Below is a small trained network, with its code and all its weights. Each question gives an input and a class and asks what happens when units are switched off, that is, made to give their printed mean instead of their output.

import numpy as np


def w(rows, s, z=0):
    codes = np.array(rows[::2]) - 128.0
    scale = np.full(codes.shape[1], s)
    scale[-1] = z or s
    return codes * scale


def f(y):
    return np.maximum(y, 0)


def log_softmax(a):
    a = a - a.max(-1, keepdims=True)
    return a - np.log(np.exp(a).sum(-1, keepdims=True))


def net(x, mask):
    res = np.array(x, float).reshape(1, 8) / 4 @ E
    y = f(res @ A[0][:, :-1].T + A[0][:, -1])
    res = res + np.where(mask, y, B[0][:, -1]) @ B[0][:, :-1]
    return log_softmax(res[-1] @ U[:, :-1].T + U[:, -1])


A, B = {}, {}
E = w([
[146,78,207,41,98,121,183],'x0',
[127,132,130,124,131,125,123],'x1',
[146,71,184,208,40,64,62],'x2',
[128,122,124,134,133,129,130],'x3',
[133,135,128,126,124,123,127],'x4',
[135,119,123,129,127,129,129],'x5',
[130,132,123,123,121,115,135],'x6',
[255,209,210,180,189,152,148],'x7',
],0.0073)
A[0] = w([
[124,165,89,78,158,173,162,60],'neuron 0',
[118,155,73,76,186,134,181,55],'neuron 1',
[93,149,61,198,142,132,89,208],'neuron 2',
[140,108,168,181,72,80,78,3],'neuron 3',
[97,183,66,200,170,106,77,86],'neuron 4',
[110,151,119,61,191,173,173,55],'neuron 5',
[102,96,191,59,108,102,179,160],'neuron 6',
[2,63,43,64,82,94,93,98],'neuron 7',
[96,175,88,84,203,170,142,31],'neuron 8',
],0.007,0.0036)
B[0] = w([
[53,87,171,197,90,41,71,169],'neuron 0',
[73,76,176,191,58,64,94,175],'neuron 1',
[169,100,70,40,95,198,132,209],'neuron 2',
[52,54,177,204,94,58,136,176],'neuron 3',
[176,106,134,70,72,221,71,187],'neuron 4',
[60,92,137,198,80,135,97,180],'neuron 5',
[204,106,72,56,77,220,75,203],'neuron 6',
[187,216,219,126,255,80,68,254],'neuron 7',
[59,96,165,176,84,121,56,175],'neuron 8',
],0.0066,0.0071)
U = w([
[37,79,158,220,65,65,113,35],'0',
[140,137,112,120,138,115,145,255],'1',
[175,212,202,137,254,88,102,63],'2',
[129,125,105,115,129,108,152,223],'3',
[164,99,89,57,59,203,109,20],'4',
],0.0097,0.0066)

Each question gives the input, the list of numbers given to net, and the class t.
The units are the neurons (one row each of A and B). Each row of codes is followed by its name. A weight is (code - 128) times the scale printed after its matrix; where a second scale follows, it is the last column's (A, B and U).
mask holds one flag per neuron, in row order. A switched-off neuron (its flag False) gives its mean, the last column of its row in B, instead of its output. The means were averaged over made-up inputs and are rounded, as every weight is.
A unit's drop is (log p(t) with every unit on - log p(t) with that unit switched off) / (log p(t) with every unit on - log p(t) with every unit switched off).
The circuit of an input: a set's keep is (log p(t) with only the set's units on - log p(t) with every unit switched off) / (log p(t) with every unit on - log p(t) with every unit switched off). Starting from all 9 units, units are removed one at a time, each time the one whose removal leaves the highest keep (on an exact tie, the one counted first), for as long as the keep stays at least 0.8.
units of the circuit, in order: the units of the circuit, biggest drop first
unit that matters most: the unit with the biggest drop
k most important neurons: the k neurons with the biggest drops, biggest first
drop when u is switched off: that unit's drop, to one decimal
input [5,-1,-4,2,-3,3,0,-5], class 2: units of the circuit, in order	(neuron 7)
input [-7,7,3,1,8,-4,-8,-8], class 1: units of the circuit, in order	(neuron 2; neuron 7)
input [-8,7,-2,8,3,-4,-2,-2], class 4: units of the circuit, in order	(neuron 4; neuron 2)
input [-5,-4,4,-2,-3,-3,-4,2], class 4: units of the circuit, in order	(neuron 2; neuron 4)
input [6,-1,-8,-4,-6,2,4,-8], class 0: units of the circuit, in order	(neuron 1; neuron 0)
input [-8,8,0,2,6,3,-6,2], class 4: units of the circuit, in order	(neuron 4; neuron 2)
input [-6,-2,3,-1,-1,-3,-2,4], class 4: 3 most important neurons	(neuron 7; neuron 4; neuron 2)
input [-6,-7,-5,8,-4,5,-5,3], class 4: units of the circuit, in order	(neuron 4; neuron 7)
input [-2,4,7,3,5,2,6,6], class 0: 3 most important neurons	(neuron 7; neuron 3; neuron 6)
input [-7,-3,4,3,4,3,1,0], class 4: units of the circuit, in order	(neuron 2; neuron 4)
input [-3,-1,-5,-2,-7,3,-3,5], class 3: 2 most important neurons	(neuron 7; neuron 3)
input [6,-3,-6,-7,-4,1,4,4], class 0: units of the circuit, in order	(neuron 5; neuron 0; neuron 1)
input [-8,4,0,8,-3,5,-4,-8], class 2: 2 most important neurons	(neuron 7; neuron 6)
input [2,-2,-4,7,0,3,4,-3], class 0: unit that matters most	neuron 1
input [8,-5,-6,1,5,-5,-3,4], class 4: 3 most important neurons	(neuron 6; neuron 7; neuron 3)
input [8,2,-7,0,7,0,8,7], class 1: 3 most important neurons	(neuron 7; neuron 6; neuron 3)
input [4,-8,-7,-3,1,-7,0,-8], class 2: 2 most important neurons	(neuron 7; neuron 3)
input [6,-7,6,2,8,0,2,-5], class 3: 2 most important neurons	(neuron 6; neuron 7)
input [8,1,5,-2,-2,3,-2,5], class 4: 4 most important neurons	(neuron 7; neuron 6; neuron 0; neuron 1)
input [8,5,-7,-3,-4,-5,8,7], class 1: units of the circuit, in order	(neuron 7)
input [-2,-7,4,5,8,1,1,-8], class 2: drop when neuron 7 is switched off	0.8
input [7,-6,-7,4,-3,4,0,-3], class 0: drop when neuron 8 is switched off	0.1
input [-5,-8,-5,7,1,-1,-2,-8], class 2: drop when neuron 3 is switched off	0.0
